Here is a tiny trained network, its code and every weight. The questions are about switching its units off for an input and a class, where a switched-off unit gives its printed mean instead of its output.

import numpy as np


def w(rows, s, z=0):
    codes = np.array(rows[::2]) - 128.0
    scale = np.full(codes.shape[1], s)
    scale[-1] = z or s
    return codes * scale


def f(y):
    return y / 2 * (1 + np.tanh(0.7978845608 * (y + 0.044715 * y**3)))


def log_softmax(a):
    a = a - a.max(-1, keepdims=True)
    return a - np.log(np.exp(a).sum(-1, keepdims=True))


def net(x, mask):
    res = np.array(x, float).reshape(1, 3) / 4 @ E
    y = f(res @ A[0][:, :-1].T + A[0][:, -1])
    res = res + np.where(mask, y, B[0][:, -1]) @ B[0][:, :-1]
    return log_softmax(res[-1] @ U[:, :-1].T + U[:, -1])


A, B = {}, {}
E = w([
[101,174,203,191,139,200,113,85],'x0',
[52,133,91,53,98,229,121,165],'x1',
[172,171,117,164,9,126,82,187],'x2',
],0.016)
A[0] = w([
[142,93,80,9,101,40,148,119,95],'N1',
[73,55,137,90,196,169,177,77,52],'N2',
[127,96,160,119,205,143,181,107,29],'N3',
[149,126,175,230,184,76,185,88,104],'N4',
[231,113,162,171,177,45,118,110,199],'N5',
[62,121,176,88,113,199,110,140,185],'N6',
[71,116,92,72,143,197,118,182,99],'N7',
[151,139,197,165,73,137,117,64,125],'N8',
[72,195,225,192,165,240,120,54,59],'N9',
[190,206,126,122,67,152,20,229,2],'N10',
[135,48,55,93,157,88,125,162,166],'N11',
[35,107,59,70,137,209,147,193,178],'N12',
[85,95,129,62,186,108,182,90,116],'N13',
],0.013,0.0043)
B[0] = w([
[198,213,86,50,250,82,33,161,214],'N1',
[136,100,100,222,67,224,119,228,217],'N2',
[98,142,81,216,68,195,110,218,187],'N3',
[82,118,212,107,113,90,162,85,215],'N4',
[69,55,235,145,107,110,203,49,228],'N5',
[88,71,212,89,124,94,172,64,204],'N6',
[65,119,187,106,103,109,200,86,207],'N7',
[188,169,53,132,164,120,129,140,181],'N8',
[237,215,39,60,220,69,19,84,252],'N9',
[103,110,109,226,24,225,91,189,226],'N10',
[171,218,20,45,195,88,121,95,203],'N11',
[114,57,195,132,118,98,166,18,241],'N12',
[130,149,144,207,76,185,138,211,207],'N13',
],0.011,0.025)
U = w([
[85,74,211,89,135,98,224,48,189],'0',
[177,198,47,43,200,107,84,112,121],'1',
[112,115,98,208,54,195,141,252,2],'2',
],0.016,0.0059)

Each question gives the input, the list of numbers given to net, and the class t.
The units are the neurons (one row each of A and B). Each row of codes is followed by its name. A weight is (code - 128) times the scale printed after its matrix; where a second scale follows, it is the last column's (A, B and U).
mask holds one flag per neuron, in row order. A switched-off neuron (its flag False) gives its mean, the last column of its row in B, instead of its output. The means were averaged over made-up inputs and are rounded, as every weight is.
A unit's drop is (log p(t) with every unit on - log p(t) with that unit switched off) / (log p(t) with every unit on - log p(t) with every unit switched off).
The circuit of an input: a set's keep is (log p(t) with only the set's units on - log p(t) with every unit switched off) / (log p(t) with every unit on - log p(t) with every unit switched off). Starting from the 12 units with the biggest drops (on a tie, the unit counted first), units are removed one at a time, each time the one whose removal leaves the highest keep (on an exact tie, the one counted first), for as long as the keep stays at least 0.8.
units of the circuit, in order: the units of the circuit, biggest drop first
top k neurons: the k neurons with the biggest drops, biggest first
drop of u: that unit's drop, to one decimal
input [6,2,4], class 1: units of the circuit, in order => (N9)
input [1,7,-8], class 2: top 3 neurons => (N2, N13, N3)
input [7,7,2], class 0: top 2 neurons => (N6, N12)
input [-6,6,-1], class 0: top 2 neurons => (N12, N9)
input [4,1,4], class 1: top 2 neurons => (N2, N13)
input [5,-4,2], class 1: top 2 neurons => (N9, N12)
input [-1,2,2], class 0: top 3 neurons => (N2, N9, N13)
input [0,-6,-7], class 2: top 2 neurons => (N3, N2)
input [-4,-8,8], class 0: top 4 neurons => (N5, N2, N3, N13)
input [7,6,1], class 1: top 2 neurons => (N9, N5)
input [-5,-6,7], class 2: top 2 neurons => (N10, N12)
input [-6,8,-4], class 0: drop of N12 => 8.9
input [7,-5,1], class 1: drop of N9 => 3.5
input [7,-4,6], class 1: units of the circuit, in order => (N9)
input [-2,-4,6], class 2: drop of N1 => 0.0
